Below are the code and all the weights of a small trained network. Each question names an input and a class and asks about switching units off, where a switched-off unit gives its printed mean instead of its output.

import numpy as np


def w(rows, s, z=0):
    codes = np.array(rows[::2]) - 128.0
    scale = np.full(codes.shape[1], s)
    scale[-1] = z or s
    return codes * scale


def f(y):
    return np.maximum(y, 0)


def log_softmax(a):
    a = a - a.max(-1, keepdims=True)
    return a - np.log(np.exp(a).sum(-1, keepdims=True))


def net(x, mask):
    res = np.array(x, float).reshape(1, 2) / 4 @ E
    y = f(res @ A[0][:, :-1].T + A[0][:, -1])
    res = res + np.where(mask, y, B[0][:, -1]) @ B[0][:, :-1]
    return log_softmax(res[-1] @ U[:, :-1].T + U[:, -1])


A, B = {}, {}
E = w([
[133,4,43,18,126,193,165,93,85],'x0',
[199,134,133,129,48,219,55,11,202],'x1',
],0.013)
A[0] = w([
[88,200,138,119,187,49,211,151,110,253],'N0',
[106,66,87,117,177,73,228,196,70,150],'N1',
[91,152,112,129,133,157,127,126,132,109],'N2',
[117,150,173,145,88,127,55,119,195,115],'N3',
[140,155,175,125,183,121,110,80,222,103],'N4',
[181,129,103,189,118,61,143,142,103,93],'N5',
[136,66,125,22,201,105,254,164,46,240],'N6',
[239,145,71,107,68,138,10,43,184,168],'N7',
[88,135,164,217,145,121,119,215,67,159],'N8',
[70,192,151,170,136,77,83,176,154,140],'N9',
[144,85,91,65,217,104,157,151,46,238],'N10',
[117,180,200,226,123,150,68,56,212,159],'N11',
[201,214,181,99,109,149,91,141,196,74],'N12',
],0.0086,0.0031)
B[0] = w([
[40,132,254,139,151,221,65,139,196,208],'N0',
[176,182,162,204,135,91,185,138,193,229],'N1',
[140,147,145,136,124,131,110,159,116,128],'N2',
[182,153,98,153,157,127,183,115,103,186],'N3',
[148,141,131,184,245,163,208,84,147,170],'N4',
[115,97,87,131,96,220,93,149,66,151],'N5',
[157,87,167,174,227,167,189,36,143,251],'N6',
[159,119,54,109,53,76,125,88,109,252],'N7',
[106,140,212,62,135,181,144,82,193,191],'N8',
[58,183,158,104,106,227,87,165,167,196],'N9',
[187,141,135,151,208,222,163,20,181,218],'N10',
[131,206,67,95,210,47,212,149,136,229],'N11',
[225,117,143,139,170,76,134,97,97,189],'N12',
],0.0084,0.019)
U = w([
[123,130,120,202,205,150,146,111,169,184],'0',
[138,174,14,177,155,18,139,138,149,134],'1',
[138,117,135,161,75,116,20,152,97,2],'2',
[127,89,143,101,122,91,158,174,84,15],'3',
[147,61,84,84,130,171,124,56,65,135],'4',
[36,145,150,97,76,153,28,173,127,159],'5',
[117,89,39,125,2,172,34,118,127,99],'6',
],0.0098,0.0031)

Each question gives the input, the list of numbers given to net, and the class t.
The units are the neurons (one row each of A and B). Each row of codes is followed by its name. A weight is (code - 128) times the scale printed after its matrix; where a second scale follows, it is the last column's (A, B and U).
mask holds one flag per neuron, in row order. A switched-off neuron (its flag False) gives its mean, the last column of its row in B, instead of its output. The means were averaged over made-up inputs and are rounded, as every weight is.
A unit's drop is (log p(t) with every unit on - log p(t) with that unit switched off) / (log p(t) with every unit on - log p(t) with every unit switched off).
The circuit of an input: a set's keep is (log p(t) with only the set's units on - log p(t) with every unit switched off) / (log p(t) with every unit on - log p(t) with every unit switched off). Starting from the 12 units with the biggest drops (on a tie, the unit counted first), units are removed one at a time, each time the one whose removal leaves the highest keep (on an exact tie, the one counted first), for as long as the keep stays at least 0.8.
units of the circuit, in order: the units of the circuit, biggest drop first
top k neurons: the k neurons with the biggest drops, biggest first
drop when u is switched off: that unit's drop, to one decimal
input [4,1], class 4: units of the circuit, in order -> N1, N0
input [-6,-3], class 5: units of the circuit, in order -> N6, N9, N10
input [-8,3], class 1: units of the circuit, in order -> N11
input [6,8], class 6: units of the circuit, in order -> N6, N7
input [4,7], class 6: units of the circuit, in order -> N6, N7
input [-8,-3], class 5: top 2 neurons -> N9, N6
input [-6,-8], class 5: top 2 neurons -> N9, N0
input [5,4], class 4: top 2 neurons -> N9, N0
input [-4,-2], class 5: top 2 neurons -> N6, N10
input [6,5], class 6: drop when N11 is switched off -> 0.1
input [2,4], class 4: drop when N10 is switched off -> -0.2
input [6,1], class 4: drop when N11 is switched off -> 0.3
